Below are the code and all the weights of a small trained network. Each question names an input and a target symbol and asks about switching units off, where a switched-off unit gives its printed mean instead of its output.

import numpy as np


def w(rows, s, z=0):
    codes = np.array(rows[::2]) - 128.0
    scale = np.full(codes.shape[1], s)
    scale[-1] = z or s
    return codes * scale


def f(y):
    return np.maximum(y, 0)


def softmax(a):
    e = np.exp(a - a.max(-1, keepdims=True))
    return e / e.sum(-1, keepdims=True)


def log_softmax(a):
    a = a - a.max(-1, keepdims=True)
    return a - np.log(np.exp(a).sum(-1, keepdims=True))


def net(x, mask):
    ids = ['αβδεζτψ'.index(c) for c in x.split()]
    T = len(ids)
    res = E[ids] + P[:T]
    u = 0
    for l in range(2):
        q, k, v = (res @ M[l].T for M in (Q, K, V))
        z = softmax(np.where(np.tri(T) > 0, q @ k.T / 4**0.5, -1e9)) @ v
        res = res + np.where(mask[u], z, O[l][:, -1]) @ O[l][:, :-1]
        u += 1
        y = f(res @ A[l][:, :-1].T + A[l][:, -1])
        res = res + np.where(mask[u : u + 8], y, B[l][:, -1]) @ B[l][:, :-1]
        u += 8
    return log_softmax(res[-1] @ U[:, :-1].T + U[:, -1])


Q, K, V, O, A, B = {}, {}, {}, {}, {}, {}
E = w([
[73,180,98,108,183,106,165,107,156],'α',
[131,187,78,164,87,130,126,157,195],'β',
[129,221,74,163,109,121,74,128,122],'δ',
[167,136,89,156,168,180,127,171,108],'ε',
[121,115,133,154,193,123,172,105,118],'ζ',
[163,146,126,95,133,128,103,125,246],'τ',
[162,144,183,252,94,160,150,117,119],'ψ',
],0.023)
P = w([
[165,157,117,136,164,103,248,164,191],'0',
[147,168,119,109,155,96,178,136,114],'1',
[151,145,104,110,127,116,144,117,100],'2',
[128,122,97,127,120,145,102,111,136],'3',
[109,120,113,138,114,142,74,123,153],'4',
[113,90,131,135,94,123,56,151,158],'5',
],0.013)
Q[0] = w([
[188,144,120,131,123,150,115,133,155],'0.h0',
[73,95,147,130,147,106,122,169,140],'0.h0',
[127,133,195,90,100,77,133,146,101],'0.h0',
[128,154,98,128,134,112,2,229,146],'0.h0',
],0.013)
K[0] = w([
[180,118,192,171,117,115,49,150,138],'0.h0',
[55,174,42,104,103,135,87,93,131],'0.h0',
[108,178,71,174,126,159,128,255,210],'0.h0',
[88,19,115,134,124,194,28,86,116],'0.h0',
],0.0082)
V[0] = w([
[234,76,221,157,31,165,22,114,43],'0.h0',
[213,2,213,130,143,187,150,157,118],'0.h0',
[235,94,34,81,202,163,91,219,120],'0.h0',
[169,221,93,151,116,122,83,182,158],'0.h0',
],0.0054)
O[0] = w([
[163,244,183,112,145,111,118,89,101,60],'0.h0',
[249,123,156,130,249,127,102,168,73,37],'0.h0',
[1,189,106,142,197,246,111,171,174,113],'0.h0',
[179,182,121,194,169,170,127,49,157,253],'0.h0',
],0.0085,0.0072)
A[0] = w([
[85,187,138,62,192,111,169,107,107,124],'0.n0',
[15,73,132,114,187,74,127,125,121,151],'0.n1',
[120,100,136,198,128,176,157,71,149,196],'0.n2',
[128,106,108,91,77,135,90,215,155,52],'0.n3',
[206,139,96,88,160,83,40,168,129,29],'0.n4',
[99,76,153,89,189,185,108,175,54,193],'0.n5',
[142,123,184,77,178,122,125,108,141,3],'0.n6',
[179,85,174,140,93,119,92,115,1,34],'0.n7',
],0.0087,0.0022)
B[0] = w([
[61,144,92,81,73,58,235,216,183,135],'0.n0',
[189,175,182,51,27,116,98,135,39,169],'0.n1',
[142,84,224,117,192,5,142,180,48,249],'0.n2',
[144,118,55,125,242,90,2,41,110,145],'0.n3',
[250,148,155,72,101,199,203,175,192,168],'0.n4',
[130,152,132,194,114,77,36,5,126,137],'0.n5',
[126,65,159,62,52,20,109,185,73,131],'0.n6',
[130,124,138,77,196,111,69,120,127,178],'0.n7',
],0.0069,0.012)
Q[1] = w([
[65,79,47,165,97,155,119,58,129],'1.h0',
[139,171,42,138,168,151,156,102,112],'1.h0',
[111,209,120,210,119,145,73,139,146],'1.h0',
[121,154,70,154,173,98,2,69,158],'1.h0',
],0.0096)
K[1] = w([
[93,92,166,24,131,112,82,96,197],'1.h0',
[186,184,129,78,173,160,70,98,199],'1.h0',
[120,149,151,157,83,173,26,117,204],'1.h0',
[147,82,241,120,33,194,1,33,167],'1.h0',
],0.0068)
V[1] = w([
[145,170,178,192,120,141,145,132,103],'1.h0',
[88,112,204,83,170,160,137,47,255],'1.h0',
[68,129,207,11,158,122,146,167,175],'1.h0',
[127,182,82,107,113,103,25,98,124],'1.h0',
],0.006)
O[1] = w([
[70,139,83,124,119,141,141,115,135,226],'1.h0',
[168,117,150,147,88,136,152,112,131,65],'1.h0',
[136,153,111,181,250,109,103,106,132,1],'1.h0',
[127,93,134,140,151,150,152,144,111,172],'1.h0',
],0.018,0.0046)
A[1] = w([
[120,147,74,131,115,149,247,219,212,41],'1.n0',
[211,209,103,87,183,242,111,162,133,57],'1.n1',
[81,187,78,90,72,133,2,60,54,101],'1.n2',
[77,115,150,224,93,201,84,63,169,156],'1.n3',
[85,185,98,211,150,235,145,128,82,2],'1.n4',
[120,76,200,148,199,121,226,241,87,131],'1.n5',
[240,92,223,163,205,102,160,178,135,125],'1.n6',
[221,200,176,66,130,89,168,78,109,82],'1.n7',
],0.0066,0.004)
B[1] = w([
[156,83,205,73,223,114,29,75,27,252],'1.n0',
[129,118,145,61,113,53,120,62,61,234],'1.n1',
[190,88,184,204,145,120,109,123,178,246],'1.n2',
[115,192,173,146,112,111,210,166,200,229],'1.n3',
[146,128,169,83,218,136,181,119,126,177],'1.n4',
[118,176,75,30,86,161,193,153,97,178],'1.n5',
[58,201,43,184,83,140,145,109,141,222],'1.n6',
[2,69,146,177,195,201,51,103,217,253],'1.n7',
],0.0071,0.0064)
U = w([
[63,199,60,98,21,59,174,159,100,171],'α',
[254,166,87,158,115,86,184,119,140,133],'β',
[194,39,177,185,154,53,117,143,100,113],'δ',
[173,136,111,128,103,106,157,141,109,3],'ε',
[151,102,39,155,96,166,90,214,110,175],'ζ',
[242,183,94,67,70,118,136,109,91,156],'τ',
[134,126,150,115,173,168,165,216,128,114],'ψ',
],0.0061,0.0037)

Each question gives the input, a string of symbols that net reads in full, and the target symbol t.
The units are the heads (4 rows each of Q, K, V and O) and the neurons (one row each of A and B). Each row of codes is followed by its name. A weight is (code - 128) times the scale printed after its matrix; where a second scale follows, it is the last column's (O, A, B and U).
mask holds one flag per unit, layer by layer, with each layer's heads first. A switched-off unit (its flag False) gives its mean, the last column of its rows in O or B, instead of its output. The means were averaged over made-up inputs and are rounded, as every weight is.
A unit's drop is (log p(t) with every unit on - log p(t) with that unit switched off) / (log p(t) with every unit on - log p(t) with every unit switched off).
The circuit of an input: a set's keep is (log p(t) with only the set's units on - log p(t) with every unit switched off) / (log p(t) with every unit on - log p(t) with every unit switched off). Starting from the 12 units with the biggest drops (on a tie, the unit counted first), units are removed one at a time, each time the one whose removal leaves the highest keep (on an exact tie, the one counted first), for as long as the keep stays at least 0.8.
units of the circuit, in order: the units of the circuit, biggest drop first
k most important neurons: the k neurons with the biggest drops, biggest first
k most important neurons of layer l: the k neurons of layer l with the biggest drops, biggest first
drop of u: that unit's drop, to one decimal
input δ δ β ψ β, target τ: 3 most important neurons -> [0.n2 0.n4 1.n1]
input ψ α α α ε α, target δ: units of the circuit, in order -> [0.h0 1.h0]
input δ α β τ ψ, target α: 2 most important neurons -> [0.n2 1.n6]
input α β α ζ β, target ζ: units of the circuit, in order -> [0.h0 0.n2 0.n3]
input α β δ α ε β, target ψ: units of the circuit, in order -> [0.h0 1.h0]
input τ δ β, target β: units of the circuit, in order -> [1.h0 0.h0]
input ψ δ ζ δ, target ζ: units of the circuit, in order -> [0.h0 1.h0 0.n2]
input τ ε τ ζ ζ ψ, target α: 2 most important neurons of layer 0 -> [0.n2 0.n5]
input ε δ δ, target ψ: units of the circuit, in order -> [0.h0 1.n4 1.h0]
input ψ δ ψ δ, target τ: units of the circuit, in order -> [0.h0]
input ψ ψ τ ψ τ, target τ: units of the circuit, in order -> [0.h0 0.n4]
input δ β ζ β, target ζ: 2 most important neurons -> [0.n3 0.n2]
input α τ ψ ε, target τ: units of the circuit, in order -> [0.h0 0.n4]
input α δ α α α, target δ: 2 most important neurons -> [0.n1 1.n2]
input ψ δ ψ ψ β, target τ: 2 most important neurons of layer 1 -> [1.n1 1.n0]
input ψ α δ ψ ζ, target α: 3 most important neurons -> [1.n5 1.n6 0.n2]
input β δ τ ε τ, target β: most important neuron -> [1.n6]
input δ ε ψ ζ τ, target τ: 3 most important neurons of layer 0 -> [0.n4 0.n2 0.n6]
input ζ ψ ε ε, target τ: 2 most important neurons of layer 1 -> [1.n1 1.n7]
input ε α ψ τ δ, target τ: drop of 0.n6 -> 0.3
input ζ α α τ ε, target β: drop of 1.n6 -> 0.1
